Below are the code and all the weights of a small trained network. Each question names an input and a class and asks about switching units off, where a switched-off unit gives its printed mean instead of its output.

import numpy as np


def w(rows, s, z=0):
    codes = np.array(rows[::2]) - 128.0
    scale = np.full(codes.shape[1], s)
    scale[-1] = z or s
    return codes * scale


def f(y):
    return np.maximum(y, 0)


def log_softmax(a):
    a = a - a.max(-1, keepdims=True)
    return a - np.log(np.exp(a).sum(-1, keepdims=True))


def net(x, mask):
    res = np.array(x, float).reshape(1, 7) / 4 @ E
    y = f(res @ A[0][:, :-1].T + A[0][:, -1])
    res = res + np.where(mask, y, B[0][:, -1]) @ B[0][:, :-1]
    return log_softmax(res[-1] @ U[:, :-1].T + U[:, -1])


A, B = {}, {}
E = w([
[7,79,160,191],'x0',
[177,117,235,176],'x1',
[128,129,129,130],'x2',
[128,126,128,128],'x3',
[76,129,209,16],'x4',
[163,2,125,103],'x5',
[125,124,124,127],'x6',
],0.0084)
A[0] = w([
[86,250,107,168,88],'n1',
[193,147,91,96,49],'n2',
[143,66,113,118,92],'n3',
[63,103,148,198,83],'n4',
[102,90,82,94,81],'n5',
[79,100,121,161,76],'n6',
[186,124,139,231,127],'n7',
[184,135,115,102,35],'n8',
[103,128,6,126,132],'n9',
[48,87,120,158,51],'n10',
[218,132,183,151,95],'n11',
[68,94,138,156,67],'n12',
[114,190,136,129,221],'n13',
[126,68,100,86,176],'n14',
[158,40,131,144,127],'n15',
[117,141,130,110,253],'n16',
[157,123,66,200,38],'n17',
[79,131,159,45,18],'n18',
[146,124,68,189,43],'n19',
[150,75,123,120,89],'n20',
[112,151,212,42,3],'n21',
[160,122,165,151,254],'n22',
[161,96,200,169,183],'n23',
],0.013,0.0077)
B[0] = w([
[193,110,163,220,211],'n1',
[175,234,61,85,171],'n2',
[229,147,202,228,172],'n3',
[186,207,55,50,213],'n4',
[123,96,66,163,169],'n5',
[172,192,129,88,177],'n6',
[82,56,205,31,236],'n7',
[190,196,94,61,153],'n8',
[56,50,97,79,223],'n9',
[152,217,137,74,201],'n10',
[109,160,46,96,209],'n11',
[184,224,97,84,189],'n12',
[125,63,104,253,218],'n13',
[138,131,93,218,218],'n14',
[170,143,140,225,221],'n15',
[89,96,82,174,235],'n16',
[165,78,225,31,184],'n17',
[157,67,220,70,181],'n18',
[132,101,254,62,174],'n19',
[186,138,180,193,164],'n20',
[160,97,205,75,192],'n21',
[36,125,52,117,254],'n22',
[43,117,41,146,248],'n23',
],0.0076,0.0087)
U = w([
[121,74,233,69,110],'0',
[163,249,89,95,59],'1',
[92,109,105,154,246],'2',
[59,86,76,142,134],'3',
[101,108,112,156,214],'4',
[179,127,176,251,3],'5',
],0.011,0.0067)

Each question gives the input, the list of numbers given to net, and the class t.
The units are the neurons (one row each of A and B). Each row of codes is followed by its name. A weight is (code - 128) times the scale printed after its matrix; where a second scale follows, it is the last column's (A, B and U).
mask holds one flag per neuron, in row order. A switched-off neuron (its flag False) gives its mean, the last column of its row in B, instead of its output. The means were averaged over made-up inputs and are rounded, as every weight is.
A unit's drop is (log p(t) with every unit on - log p(t) with that unit switched off) / (log p(t) with every unit on - log p(t) with every unit switched off).
The circuit of an input: a set's keep is (log p(t) with only the set's units on - log p(t) with every unit switched off) / (log p(t) with every unit on - log p(t) with every unit switched off). Starting from the 12 units with the biggest drops (on a tie, the unit counted first), units are removed one at a time, each time the one whose removal leaves the highest keep (on an exact tie, the one counted first), for as long as the keep stays at least 0.8.
circuit, biggest first: the units of the circuit, biggest drop first
unit that matters most: the unit with the biggest drop
k most important neurons: the k neurons with the biggest drops, biggest first
drop when u is switched off: that unit's drop, to one decimal
input [-5,-3,-6,-4,-6,-1,-4], class 0: 2 most important neurons -> (n17 n19)
input [-7,-6,-7,6,-6,8,-4], class 5: circuit, biggest first -> (n3)
input [7,6,5,-5,3,6,-7], class 1: circuit, biggest first -> (n4 n12 n10)
input [2,-4,-4,0,-5,5,-2], class 0: circuit, biggest first -> (n17 n19)
input [6,1,-5,5,-8,7,-6], class 0: circuit, biggest first -> (n7 n17)
input [-7,-8,7,-3,-4,-8,5], class 3: 2 most important neurons -> (n9 n13)
input [-5,7,2,4,-5,3,-7], class 3: 4 most important neurons -> (n23 n11 n22 n7)
input [-5,3,2,-7,0,-6,-6], class 4: 3 most important neurons -> (n15 n13 n3)
input [8,-7,-4,4,4,7,-2], class 1: circuit, biggest first -> (n10 n12)
input [6,3,5,-8,5,-4,-4], class 1: 4 most important neurons -> (n4 n12 n7 n9)
input [-2,7,6,2,-3,5,6], class 3: circuit, biggest first -> (n23 n22)
input [0,6,8,2,6,8,2], class 2: 2 most important neurons -> (n23 n22)
input [-7,0,-7,6,8,-4,2], class 0: 2 most important neurons -> (n21 n18)
input [5,3,5,-2,-3,7,2], class 5: unit that matters most -> n15
input [-5,-3,2,-3,-5,-5,-3], class 0: circuit, biggest first -> (n17 n19 n9)
input [5,8,7,4,-3,-3,-6], class 3: circuit, biggest first -> (n23 n22)
input [7,8,6,-3,5,-2,0], class 3: 3 most important neurons -> (n23 n22 n2)
input [6,3,-8,-6,-8,3,2], class 0: circuit, biggest first -> (n7 n17)
input [-6,-5,6,-8,-8,-8,8], class 0: 3 most important neurons -> (n17 n19 n9)
input [-6,-8,-1,3,3,-8,2], class 3: circuit, biggest first -> (n9)
input [-5,-7,4,-6,-7,7,-6], class 0: circuit, biggest first -> (n17 n19)
input [-5,5,3,-1,2,-7,2], class 5: 4 most important neurons -> (n1 n13 n9 n4)
input [-5,4,6,3,-8,-7,-4], class 0: 2 most important neurons -> (n7 n17)
input [0,-5,0,5,-1,-6,0], class 5: 3 most important neurons -> (n1 n22 n23)
input [-7,-6,-1,3,-8,-8,0], class 0: 3 most important neurons -> (n17 n19 n9)
input [-4,-7,1,1,3,-2,5], class 3: drop when n9 is switched off -> 0.3
